Below is a small trained network, with its code and all its weights. Each question gives an input and a class and asks what happens when units are switched off, that is, made to give their printed mean instead of their output.

import numpy as np


def w(rows, s, z=0):
    codes = np.array(rows[::2]) - 128.0
    scale = np.full(codes.shape[1], s)
    scale[-1] = z or s
    return codes * scale


def f(y):
    return np.maximum(y, 0)


def log_softmax(a):
    a = a - a.max(-1, keepdims=True)
    return a - np.log(np.exp(a).sum(-1, keepdims=True))


def net(x, mask):
    res = np.array(x, float).reshape(1, 8) / 4 @ E
    y = f(res @ A[0][:, :-1].T + A[0][:, -1])
    res = res + np.where(mask, y, B[0][:, -1]) @ B[0][:, :-1]
    return log_softmax(res[-1] @ U[:, :-1].T + U[:, -1])


A, B = {}, {}
E = w([
[125,135,138,121,111,132,132,140],'x0',
[145,119,119,149,125,140,123,122],'x1',
[70,106,121,169,37,27,19,129],'x2',
[62,1,112,64,146,161,158,79],'x3',
[172,136,214,84,94,158,101,56],'x4',
[145,120,109,138,110,138,130,119],'x5',
[118,137,131,116,152,104,124,124],'x6',
[140,123,128,135,141,120,120,119],'x7',
],0.0099)
A[0] = w([
[78,87,147,142,69,67,69,85,45],'n0',
[73,55,99,120,124,114,154,92,153],'n1',
[135,127,111,122,116,149,130,116,103],'n2',
[192,133,217,109,89,113,95,68,157],'n3',
[114,114,150,62,159,180,206,45,62],'n4',
[152,170,94,139,178,161,176,182,1],'n5',
[121,87,184,71,132,186,170,16,90],'n6',
[80,68,114,91,108,93,139,108,101],'n7',
[83,185,88,227,93,60,77,211,137],'n8',
[148,127,89,135,215,157,221,223,151],'n9',
[175,123,137,164,138,118,120,85,104],'n10',
[181,255,181,115,92,106,150,101,90],'n11',
[50,30,85,112,142,128,127,117,34],'n12',
],0.0086,0.0077)
B[0] = w([
[54,210,78,197,181,185,136,216,189],'n0',
[123,186,96,160,145,195,140,151,206],'n1',
[89,92,115,125,115,111,152,150,132],'n2',
[65,180,43,209,206,167,98,197,211],'n3',
[151,54,193,80,117,148,218,88,205],'n4',
[179,207,90,181,54,20,59,83,158],'n5',
[131,10,155,69,138,109,239,130,220],'n6',
[91,194,78,187,161,116,122,151,179],'n7',
[177,68,218,45,26,13,207,39,246],'n8',
[111,194,7,224,100,185,65,200,235],'n9',
[134,163,104,117,140,128,139,97,142],'n10',
[79,185,77,167,161,182,84,189,196],'n11',
[169,221,17,233,93,131,2,133,187],'n12',
],0.0068,0.011)
U = w([
[89,162,112,185,77,96,70,162,252],'0',
[59,135,120,170,186,223,146,208,2],'1',
[130,2,249,22,66,41,197,43,114],'2',
],0.007,0.0016)

Each question gives the input, the list of numbers given to net, and the class t.
The units are the neurons (one row each of A and B). Each row of codes is followed by its name. A weight is (code - 128) times the scale printed after its matrix; where a second scale follows, it is the last column's (A, B and U).
mask holds one flag per neuron, in row order. A switched-off neuron (its flag False) gives its mean, the last column of its row in B, instead of its output. The means were averaged over made-up inputs and are rounded, as every weight is.
A unit's drop is (log p(t) with every unit on - log p(t) with that unit switched off) / (log p(t) with every unit on - log p(t) with every unit switched off).
The circuit of an input: a set's keep is (log p(t) with only the set's units on - log p(t) with every unit switched off) / (log p(t) with every unit on - log p(t) with every unit switched off). Starting from the 12 units with the biggest drops (on a tie, the unit counted first), units are removed one at a time, each time the one whose removal leaves the highest keep (on an exact tie, the one counted first), for as long as the keep stays at least 0.8.
units of the circuit, in order: the units of the circuit, biggest drop first
k most important neurons: the k neurons with the biggest drops, biggest first
drop when u is switched off: that unit's drop, to one decimal
input [-2,5,-1,-3,6,4,0,7], class 1: units of the circuit, in order -> [n8; n3]
input [-5,6,4,-6,-2,-7,-8,-3], class 2: units of the circuit, in order -> [n8]
input [1,-7,6,5,1,5,0,4], class 1: 2 most important neurons -> [n0; n8]
input [-2,6,-1,-4,5,1,-2,0], class 1: 2 most important neurons -> [n8; n3]
input [-3,-7,5,7,2,0,-8,7], class 1: 2 most important neurons -> [n0; n8]
input [-2,-3,5,8,3,-3,-8,3], class 1: 2 most important neurons -> [n0; n8]
input [-7,-8,6,5,4,7,-4,4], class 1: units of the circuit, in order -> [n0; n8]
input [7,-1,4,6,2,-6,3,7], class 1: units of the circuit, in order -> [n8; n0]
input [-2,4,-6,2,2,8,7,5], class 2: 2 most important neurons -> [n4; n6]
input [-5,0,-4,3,1,-4,-5,-4], class 2: 2 most important neurons -> [n3; n4]
input [-8,4,8,-5,0,2,7,7], class 2: 2 most important neurons -> [n8; n9]
input [7,-1,-5,-8,-3,-1,-7,6], class 0: drop when n12 is switched off -> 0.0
input [-8,-8,-7,-8,-4,-3,-8,2], class 0: drop when n5 is switched off -> 0.6
input [-6,-2,1,-3,-3,5,4,3], class 2: drop when n8 is switched off -> 0.2
input [-2,2,-7,4,2,-7,4,-4], class 2: units of the circuit, in order -> [n4]
